Here is a tiny trained network, its code and every weight. The questions are about switching its units off for an input and a target symbol, where a switched-off unit gives its printed mean instead of its output.

import numpy as np


def w(rows, s, z=0):
    codes = np.array(rows[::2]) - 128.0
    scale = np.full(codes.shape[1], s)
    scale[-1] = z or s
    return codes * scale


def norm(h):
    return h / np.sqrt((h * h).mean(-1, keepdims=True) + 1e-5)


def softmax(a):
    e = np.exp(a - a.max(-1, keepdims=True))
    return e / e.sum(-1, keepdims=True)


def log_softmax(a):
    a = a - a.max(-1, keepdims=True)
    return a - np.log(np.exp(a).sum(-1, keepdims=True))


def net(x, mask):
    ids = ['ΓΔΞΣΦβμπ'.index(c) for c in x.split()]
    T = len(ids)
    res = E[ids] + P[:T]
    u = 0
    for l in range(2):
        r = norm(res)
        for j in range(3):
            rows = slice(2 * j, 2 * j + 2)
            q, k, v = (r @ M[l][rows].T for M in (Q, K, V))
            z = softmax(np.where(np.tri(T) > 0, q @ k.T / 2**0.5, -1e9)) @ v
            o = O[l][rows]
            res = res + np.where(mask[u + j], z, o[:, -1]) @ o[:, :-1]
        u += 3
    return log_softmax(norm(res)[-1] @ U[:, :-1].T + U[:, -1])


Q, K, V, O = {}, {}, {}, {}
E = w([
[75,77,186,73,162],'Γ',
[177,199,187,116,134],'Δ',
[208,105,255,186,81],'Ξ',
[146,227,211,158,130],'Σ',
[131,140,207,66,92],'Φ',
[26,127,178,138,64],'β',
[80,107,155,146,215],'μ',
[159,116,91,214,118],'π',
],0.02)
P = w([
[251,125,255,198,105],'0',
[225,125,231,190,115],'1',
[203,137,202,171,122],'2',
[186,134,183,146,134],'3',
[176,154,161,130,135],'4',
[150,144,144,119,152],'5',
[138,150,122,108,163],'6',
[122,145,96,96,168],'7',
[120,160,68,91,179],'8',
[107,163,43,88,184],'9',
[76,196,31,96,183],'10',
],0.011)
Q[0] = w([
[246,144,38,232,41],'0.h0',
[131,164,168,74,87],'0.h0',
[80,136,61,229,165],'0.h1',
[190,174,88,28,98],'0.h1',
[95,168,255,43,202],'0.h2',
[55,228,199,143,96],'0.h2',
],0.0088)
K[0] = w([
[198,11,106,234,109],'0.h0',
[116,108,212,123,213],'0.h0',
[65,137,137,43,47],'0.h1',
[140,84,177,229,139],'0.h1',
[65,190,1,97,106],'0.h2',
[147,137,29,65,204],'0.h2',
],0.0093)
V[0] = w([
[133,65,46,214,150],'0.h0',
[47,2,49,114,153],'0.h0',
[159,42,85,169,187],'0.h1',
[147,78,167,163,159],'0.h1',
[242,59,100,28,125],'0.h2',
[69,34,127,208,174],'0.h2',
],0.0082)
O[0] = w([
[192,163,94,109,91,2],'0.h0',
[128,91,105,197,132,4],'0.h0',
[77,84,97,187,143,65],'0.h1',
[149,132,194,171,104,205],'0.h1',
[106,25,119,123,106,19],'0.h2',
[104,143,124,245,148,170],'0.h2',
],0.012,0.0063)
Q[1] = w([
[90,72,152,132,231],'1.h0',
[202,245,215,48,68],'1.h0',
[168,1,11,42,5],'1.h1',
[180,81,107,134,224],'1.h1',
[186,68,127,232,78],'1.h2',
[92,137,60,140,140],'1.h2',
],0.0096)
K[1] = w([
[135,161,178,156,106],'1.h0',
[29,107,63,145,157],'1.h0',
[181,111,247,144,126],'1.h1',
[100,150,178,163,37],'1.h1',
[204,110,156,101,204],'1.h2',
[175,140,133,106,95],'1.h2',
],0.013)
V[1] = w([
[46,153,68,164,150],'1.h0',
[130,152,92,124,60],'1.h0',
[61,101,128,66,243],'1.h1',
[36,98,143,124,3],'1.h1',
[97,116,101,166,94],'1.h2',
[130,92,164,69,137],'1.h2',
],0.012)
O[1] = w([
[190,155,173,115,127,42],'1.h0',
[132,162,149,142,64,3],'1.h0',
[159,112,237,164,124,158],'1.h1',
[9,221,191,114,62,69],'1.h1',
[111,142,171,95,156,67],'1.h2',
[132,136,76,147,164,163],'1.h2',
],0.014,0.0049)
U = w([
[101,85,119,156,102,69],'Γ',
[172,139,126,71,118,23],'Δ',
[190,100,133,211,81,117],'Ξ',
[133,254,115,151,135,58],'Σ',
[149,80,140,55,85,91],'Φ',
[97,197,132,130,82,244],'β',
[148,133,143,229,167,80],'μ',
[132,152,15,158,98,253],'π',
],0.0096,0.0027)

Each question gives the input, a string of symbols that net reads in full, and the target symbol t.
The units are the heads (2 rows each of Q, K, V and O). Each row of codes is followed by its name. A weight is (code - 128) times the scale printed after its matrix; where a second scale follows, it is the last column's (O and U).
mask holds one flag per head, layer by layer. A switched-off head (its flag False) gives its mean, the last column of its rows in O, instead of its output. The means were averaged over made-up inputs and are rounded, as every weight is.
A unit's drop is (log p(t) with every unit on - log p(t) with that unit switched off) / (log p(t) with every unit on - log p(t) with every unit switched off).
The circuit of an input: a set's keep is (log p(t) with only the set's units on - log p(t) with every unit switched off) / (log p(t) with every unit on - log p(t) with every unit switched off). Starting from all 6 units, units are removed one at a time, each time the one whose removal leaves the highest keep (on an exact tie, the one counted first), for as long as the keep stays at least 0.8.
units of the circuit, in order: the units of the circuit, biggest drop first
most important unit: the unit with the biggest drop
heads that matter: for each layer, one digit per head in row order, 1 if its drop is at least 0.15 and else 0, layers parted by /
drop when u is switched off: that unit's drop, to one decimal
input β β Γ Σ Δ, target Δ: most important unit => 0.h2
input μ β β Ξ Δ Δ β, target Φ: heads that matter => 001 / 000
input Δ Σ β Γ β Γ μ Γ μ Γ, target μ: units of the circuit, in order => [1.h1; 0.h0]
input μ β Γ Γ Γ π β π Ξ, target π: units of the circuit, in order => [1.h1; 0.h0]
input Σ Φ μ π Γ π Ξ, target π: units of the circuit, in order => [0.h0; 1.h1]
input β Γ Δ β π Φ, target π: heads that matter => 100 / 010
input β Γ Γ μ Σ π Γ Σ, target π: units of the circuit, in order => [0.h0; 1.h1]
input β Φ π β β Δ β Φ μ Φ, target μ: heads that matter => 010 / 010
input β μ Δ β π, target π: heads that matter => 000 / 010
input β β π Φ, target π: heads that matter => 010 / 010
input β β β μ μ β, target Ξ: heads that matter => 000 / 010
input β β Γ, target β: drop when 1.h1 is switched off => 1.0
input Γ β Γ β Γ, target β: drop when 1.h1 is switched off => 1.1
input β Δ β β Ξ, target β: drop when 1.h1 is switched off => 0.7
input μ Φ β Γ Σ π Γ, target π: drop when 1.h2 is switched off => 0.0
input Φ Δ Φ Δ, target Φ: units of the circuit, in order => [0.h2]
